Here is a tiny trained network, its code and every weight. The questions are about switching its units off for an input and a class, where a switched-off unit gives its printed mean instead of its output.

import numpy as np


def w(rows, s, z=0):
    codes = np.array(rows[::2]) - 128.0
    scale = np.full(codes.shape[1], s)
    scale[-1] = z or s
    return codes * scale


def norm(h):
    return h / np.sqrt((h * h).mean(-1, keepdims=True) + 1e-5)


def f(y):
    return y / 2 * (1 + np.tanh(0.7978845608 * (y + 0.044715 * y**3)))


def log_softmax(a):
    a = a - a.max(-1, keepdims=True)
    return a - np.log(np.exp(a).sum(-1, keepdims=True))


def net(x, mask):
    res = np.array(x, float).reshape(1, 8) / 4 @ E
    u = 0
    for l in range(3):
        y = f(norm(res) @ A[l][:, :-1].T + A[l][:, -1])
        res = res + np.where(mask[u : u + 6], y, B[l][:, -1]) @ B[l][:, :-1]
        u += 6
    return log_softmax(norm(res)[-1] @ U[:, :-1].T + U[:, -1])


A, B = {}, {}
E = w([
[203,53,153,72,183,205,194,57,158,106,59],'x0',
[38,180,90,143,164,73,93,129,125,218,96],'x1',
[121,168,181,144,96,176,165,119,155,131,147],'x2',
[28,165,110,178,116,153,105,211,179,108,148],'x3',
[150,104,190,109,157,183,132,148,132,242,63],'x4',
[115,153,186,188,253,165,158,127,54,155,111],'x5',
[119,178,87,77,175,111,132,95,165,158,116],'x6',
[102,37,76,82,204,111,97,166,102,130,100],'x7',
],0.0035)
A[0] = w([
[123,148,84,23,125,58,87,49,202,152,96,90],'0.n0',
[110,43,131,94,213,152,88,167,122,202,44,13],'0.n1',
[164,112,34,95,137,58,86,134,191,104,39,98],'0.n2',
[102,189,132,147,145,53,139,121,131,180,108,82],'0.n3',
[203,81,146,107,3,132,129,104,91,120,196,4],'0.n4',
[159,86,110,127,71,63,156,120,138,152,98,89],'0.n5',
],0.0046,0.0027)
B[0] = w([
[112,135,93,77,130,89,254,167,145,140,160,229],'0.n0',
[145,16,167,79,114,179,116,206,42,182,91,231],'0.n1',
[152,125,90,95,135,127,162,157,176,156,186,202],'0.n2',
[134,130,152,191,66,132,136,115,63,193,147,175],'0.n3',
[172,73,149,118,106,88,69,109,153,99,79,249],'0.n4',
[181,158,98,95,97,134,105,137,117,117,124,152],'0.n5',
],0.0061,0.002)
A[1] = w([
[161,135,229,136,135,244,136,102,186,117,94,29],'1.n0',
[149,110,141,106,223,123,132,88,112,108,175,29],'1.n1',
[148,94,170,148,194,137,154,74,72,86,102,6],'1.n2',
[145,111,128,69,146,164,118,112,86,183,61,52],'1.n3',
[164,150,207,114,81,220,253,108,187,179,115,59],'1.n4',
[106,184,146,139,139,104,77,121,104,202,138,54],'1.n5',
],0.0052,0.0021)
B[1] = w([
[135,122,145,173,223,107,66,161,254,124,64,222],'1.n0',
[175,176,72,168,98,165,173,142,86,114,107,128],'1.n1',
[214,218,19,153,145,201,203,150,129,118,131,162],'1.n2',
[100,21,73,122,88,191,76,123,110,126,109,183],'1.n3',
[44,161,183,73,216,123,127,39,139,101,79,254],'1.n4',
[151,165,164,206,108,83,137,153,134,189,125,162],'1.n5',
],0.0051,0.0031)
A[2] = w([
[3,104,65,181,47,97,67,219,118,48,238,3],'2.n0',
[182,22,105,9,204,218,142,57,200,60,157,112],'2.n1',
[25,206,118,173,79,105,70,203,174,9,195,61],'2.n2',
[240,89,152,68,42,87,56,58,167,44,79,70],'2.n3',
[236,185,41,214,215,178,203,140,38,90,103,29],'2.n4',
[46,152,169,183,129,84,113,185,176,240,167,114],'2.n5',
],0.0037,0.0029)
B[2] = w([
[53,119,147,113,215,212,121,48,185,59,130,189],'2.n0',
[95,184,133,206,99,104,89,165,98,190,141,255],'2.n1',
[80,7,80,101,139,222,67,92,85,123,129,195],'2.n2',
[156,115,254,129,97,61,107,184,131,77,188,214],'2.n3',
[206,153,48,140,77,172,142,171,145,81,152,146],'2.n4',
[188,139,93,169,55,93,105,91,65,89,135,192],'2.n5',
],0.0065,0.0038)
U = w([
[111,121,38,46,110,50,200,166,186,148,196,119],'0',
[199,89,223,107,56,48,88,145,171,57,165,174],'1',
[120,163,209,172,222,165,108,94,220,121,44,117],'2',
[89,182,158,63,140,95,201,23,123,164,99,2],'3',
[144,7,132,92,162,173,114,197,64,212,66,166],'4',
[97,193,121,235,64,69,93,107,57,201,148,161],'5',
[229,170,45,170,154,184,185,161,120,86,128,118],'6',
[40,65,90,136,130,207,69,65,138,56,170,152],'7',
],0.013,0.0026)

Each question gives the input, the list of numbers given to net, and the class t.
The units are the neurons (one row each of A and B). Each row of codes is followed by its name. A weight is (code - 128) times the scale printed after its matrix; where a second scale follows, it is the last column's (A, B and U).
mask holds one flag per neuron, layer by layer. A switched-off neuron (its flag False) gives its mean, the last column of its row in B, instead of its output. The means were averaged over made-up inputs and are rounded, as every weight is.
A unit's drop is (log p(t) with every unit on - log p(t) with that unit switched off) / (log p(t) with every unit on - log p(t) with every unit switched off).
The circuit of an input: a set's keep is (log p(t) with only the set's units on - log p(t) with every unit switched off) / (log p(t) with every unit on - log p(t) with every unit switched off). Starting from the 12 units with the biggest drops (on a tie, the unit counted first), units are removed one at a time, each time the one whose removal leaves the highest keep (on an exact tie, the one counted first), for as long as the keep stays at least 0.8.
units of the circuit, in order: the units of the circuit, biggest drop first
unit that matters most: the unit with the biggest drop
k most important neurons: the k neurons with the biggest drops, biggest first
k most important neurons of layer l: the k neurons of layer l with the biggest drops, biggest first
drop of u: that unit's drop, to one decimal
input [-5,-4,6,-1,1,4,-6,5], class 6: unit that matters most => 1.n2
input [-2,7,-8,3,-8,2,-4,-3], class 7: 2 most important neurons => (2.n0; 2.n2)
input [-4,1,0,6,-5,2,4,-8], class 7: 3 most important neurons => (2.n2; 2.n0; 2.n1)
input [-1,1,7,-4,3,-1,-7,-6], class 2: 2 most important neurons of layer 1 => (1.n4; 1.n0)
input [6,-8,-7,-1,3,8,6,-3], class 6: 2 most important neurons of layer 1 => (1.n2; 1.n1)
input [7,6,5,5,-3,-6,-5,7], class 0: units of the circuit, in order => (0.n2; 2.n2)
input [3,-6,-1,-7,7,-2,-2,-2], class 1: 4 most important neurons => (2.n3; 0.n4; 2.n0; 0.n5)
input [-3,-7,-8,2,7,0,6,-8], class 2: 2 most important neurons => (1.n4; 1.n0)
input [5,-8,5,-4,-3,2,3,-6], class 2: 2 most important neurons => (1.n4; 1.n0)
input [8,-3,-1,-3,-4,-1,-4,7], class 6: units of the circuit, in order => (1.n2; 2.n4)
input [0,4,2,-6,5,-7,7,2], class 0: 2 most important neurons => (0.n0; 0.n2)
input [2,-3,8,-5,-3,8,4,4], class 6: 2 most important neurons => (1.n2; 2.n4)
input [3,-5,2,5,-8,-6,7,6], class 0: 2 most important neurons => (0.n2; 0.n0)
input [4,3,-7,3,-6,5,0,-8], class 6: units of the circuit, in order => (2.n4)
input [-3,-6,5,1,6,-5,8,-4], class 2: 2 most important neurons => (1.n4; 1.n0)
input [3,4,-6,3,-2,0,5,4], class 0: 2 most important neurons => (0.n0; 0.n2)
input [-6,2,-1,-4,-3,0,5,5], class 0: 2 most important neurons of layer 0 => (0.n0; 0.n2)
input [-1,6,4,-8,3,6,1,-3], class 5: 2 most important neurons of layer 0 => (0.n3; 0.n0)
input [2,1,0,3,-6,1,3,-8], class 7: drop of 2.n2 => 0.5
input [8,5,-5,6,-7,-1,0,-4], class 0: drop of 0.n0 => 0.6
